Here is a tiny trained network, its code and every weight. The questions are about switching its units off for an input and a class, where a switched-off unit gives its printed mean instead of its output.

import numpy as np


def w(rows, s, z=0):
    codes = np.array(rows[::2]) - 128.0
    scale = np.full(codes.shape[1], s)
    scale[-1] = z or s
    return codes * scale


def f(y):
    return np.maximum(y, 0)


def log_softmax(a):
    a = a - a.max(-1, keepdims=True)
    return a - np.log(np.exp(a).sum(-1, keepdims=True))


def net(x, mask):
    res = np.array(x, float).reshape(1, 6) / 4 @ E
    y = f(res @ A[0][:, :-1].T + A[0][:, -1])
    res = res + np.where(mask, y, B[0][:, -1]) @ B[0][:, :-1]
    return log_softmax(res[-1] @ U[:, :-1].T + U[:, -1])


A, B = {}, {}
E = w([
[164,42,155,158,174,105,195,118,71],'x0',
[66,134,145,172,119,189,51,89,160],'x1',
[178,199,60,53,200,179,60,203,148],'x2',
[208,108,39,200,231,180,172,110,165],'x3',
[140,136,132,65,141,52,16,147,2],'x4',
[179,166,224,129,51,105,151,238,100],'x5',
],0.0059)
A[0] = w([
[104,164,101,127,126,178,97,175,101,251],'neuron 1',
[208,72,202,208,85,93,253,209,143,172],'neuron 2',
[85,98,222,158,66,113,99,145,75,248],'neuron 3',
[143,96,200,192,110,68,173,127,83,193],'neuron 4',
[154,34,114,118,190,64,140,110,62,165],'neuron 5',
[200,189,71,80,187,153,133,203,157,201],'neuron 6',
[140,176,135,149,90,176,120,215,177,169],'neuron 7',
[146,65,167,142,160,53,154,105,37,237],'neuron 8',
[177,152,90,40,139,93,138,213,67,146],'neuron 9',
],0.006,0.0021)
B[0] = w([
[205,91,153,145,157,92,123,149,123,190],'neuron 1',
[201,150,26,248,254,236,218,74,202,254],'neuron 2',
[138,122,213,70,109,46,23,232,44,236],'neuron 3',
[193,171,84,140,169,217,24,231,57,216],'neuron 4',
[188,152,45,200,226,216,43,217,124,206],'neuron 5',
[190,223,186,64,144,86,7,211,52,222],'neuron 6',
[228,183,87,148,205,173,79,207,121,192],'neuron 7',
[228,184,121,118,221,159,40,217,48,225],'neuron 8',
[65,103,238,40,50,15,59,179,60,215],'neuron 9',
],0.0049,0.0066)
U = w([
[7,26,65,218,121,159,234,18,223,6],'0',
[56,132,250,7,12,14,38,222,29,147],'1',
[219,167,51,174,254,227,81,192,127,254],'2',
],0.0051,0.00056)

Each question gives the input, the list of numbers given to net, and the class t.
The units are the neurons (one row each of A and B). Each row of codes is followed by its name. A weight is (code - 128) times the scale printed after its matrix; where a second scale follows, it is the last column's (A, B and U).
mask holds one flag per neuron, in row order. A switched-off neuron (its flag False) gives its mean, the last column of its row in B, instead of its output. The means were averaged over made-up inputs and are rounded, as every weight is.
A unit's drop is (log p(t) with every unit on - log p(t) with that unit switched off) / (log p(t) with every unit on - log p(t) with every unit switched off).
The circuit of an input: a set's keep is (log p(t) with only the set's units on - log p(t) with every unit switched off) / (log p(t) with every unit on - log p(t) with every unit switched off). Starting from all 9 units, units are removed one at a time, each time the one whose removal leaves the highest keep (on an exact tie, the one counted first), for as long as the keep stays at least 0.8.
units of the circuit, in order: the units of the circuit, biggest drop first
most important unit: the unit with the biggest drop
k most important neurons: the k neurons with the biggest drops, biggest first
drop when u is switched off: that unit's drop, to one decimal
input [6,5,-6,-3,-4,3], class 2: most important unit : neuron 2
input [-6,-7,4,8,1,-1], class 1: units of the circuit, in order : (neuron 2; neuron 9; neuron 6)
input [8,-3,0,-7,0,-3], class 2: 2 most important neurons : (neuron 5; neuron 8)
input [-1,2,-7,0,-4,7], class 2: 2 most important neurons : (neuron 2; neuron 4)
input [1,3,2,0,2,0], class 1: 2 most important neurons : (neuron 2; neuron 5)
input [0,1,1,7,8,6], class 1: 2 most important neurons : (neuron 9; neuron 2)
input [6,1,4,-2,-5,-5], class 0: 2 most important neurons : (neuron 8; neuron 4)
input [5,3,8,-5,5,-7], class 1: 2 most important neurons : (neuron 2; neuron 9)
input [7,3,-5,-8,-2,4], class 2: 3 most important neurons : (neuron 2; neuron 4; neuron 9)
input [-2,-8,-7,-2,4,8], class 2: 3 most important neurons : (neuron 2; neuron 4; neuron 8)
input [-7,-5,5,1,4,-2], class 1: drop when neuron 9 is switched off : 0.1
input [2,4,-2,8,-3,0], class 0: drop when neuron 6 is switched off : 0.1
input [7,-8,8,3,7,1], class 1: drop when neuron 9 is switched off : 1.3
